Each row has a class, written as a number after it.
[  5  -2  -2  -1  -2   6  -1  -3  -2   2  -1   1   0   4  -3   0   1  -3
  -4   0  -2  -1  -4   3  -1   7   0  -6   2 -11  -1]
1
[-5 -1 -1  1  1  3  1  3  1  2  0  1  1  3  1  2  0  1 -2 -3 -1 -2 -5  0
  0 -1 -4  0  3 -6  0]
1
[ 6  2  0 -1  3  4  0 -4  0  0  0  2 -6 -5  0  1  1 -1  1  0  7 -3 -2 -3
  1  0  5 -3  1  4 -1]
0
[ -8   1   1  -2   0  -5   1  20   1   9   0  -5  12  13   0 -10  -6  -1
   1  -7  -7   5  -8  18  -3   3 -13   8  -6   6 -20]
1
[12 -4  2  1 -2 -5 -5  3 -3  3  0 -5  8  0 -3 -6  5 -4  8  0 -3  5  1  9
 -3  7 -1  1  1 -5 -1]
2
[ -6   1  -2  -2   2   1  -3  14   0   7   0  -2   7   9  -2  -5  -4   3
  -4  -4  -2   2  -9  12  -3   0  -8   4  -1   0 -13]
2
[ -7   0  -5  -3   1  16   2  -5   3   0   3   0  -8   3   2   8   2   6
 -12  -2   2  -7 -13  -7  -2   1   1  -4   8 -14   3]
0
[ 1  3 -2 -2  2 10  1 -1  2  1 -1  2 -5 -4  0  1  0  2 -4 -1  2 -3 -8  2
 -1  0  1 -2  4 -3 -5]
0
[  7  -5   1   1  -4  -4  -5   8  -2   7  -1  -6  12   3  -4  -4   4  -5
   1   0  -6   7  -3  11  -6   8  -7   0  -2 -21   3]
2
[ -6   2  -5  -3   3  14   2  -1   3   0   1   2  -5  -2   2   1   1   5
  -9   3   0  -2 -14  -2  -2   0   0  -1   5 -11  -1]
0
[ 0 -1  0  0 -1 -2 -3  9 -1  6 -1 -4  8  5 -2 -6 -1 -1  1 -2 -3  3 -3 10
  1  2 -6  3 -2 -3 -7]
2
[-12  -2   0  -4   0   3  -2  13   1   7  -1  -3   9   7   2  -9  -1   2
  -3  -4  -5   2 -13  11  -1  -2 -11   8  -2  -5 -10]
1
[-13   2  -2  -1   2   7  -5  13   5   6   3  -2   4   3   2  -9  -3   4
  -3  -4  -3   2 -18   9   0  -3  -9   8   1   2 -10]
1
[  2   3  -3  -3   4  12   1  -3   3  -1  -3   6 -10   2   0   8  -3   2
  -7  -1   4  -6  -6  -3   1   4   3  -8   2   6  -9]
0
[-7 -3  1  0 -1 -3 -1 10  0  7  0 -4  7  9 -1 -5 -3  2 -3 -3 -4  2 -6 10
 -2 -1 -7  4 -1 -2 -8]
1
[  4  -3   1   4  -4  -3  -6  10  -2   8   1 -10  14   0  -4 -11   7  -3
   4  -2  -7   9 -10  14  -4   4  -8   4   1 -20  -1]
2
[ 2  2 -2 -6  3  6  3 -7  0 -2  1  2 -9 -3  1  4  0 -2 -2  1  4 -4  4 -5
  1 -1  7 -5  1  4  3]
0
[ 0 -2 -2 -1 -3 -1 -1  4 -1  5  1 -2  6  8 -1 -1  0 -1 -2 -1 -2  2 -3  7
 -4  7 -6  0  2 -8 -4]
1
[ -4   2  -4  -5   3  14   1   0   1   1   0   7  -7  14   1  12  -5   1
 -12  -2   4  -9  -8   2  -2   9   1  -9   2   0 -13]
0
[ -2   0   1  -1   0  -2  -4  12   0   7   5  -4   9   7  -2  -6  -3   0
   1  -2  -4   5  -6  12  -3   1  -9   3   0  -2 -11]
2
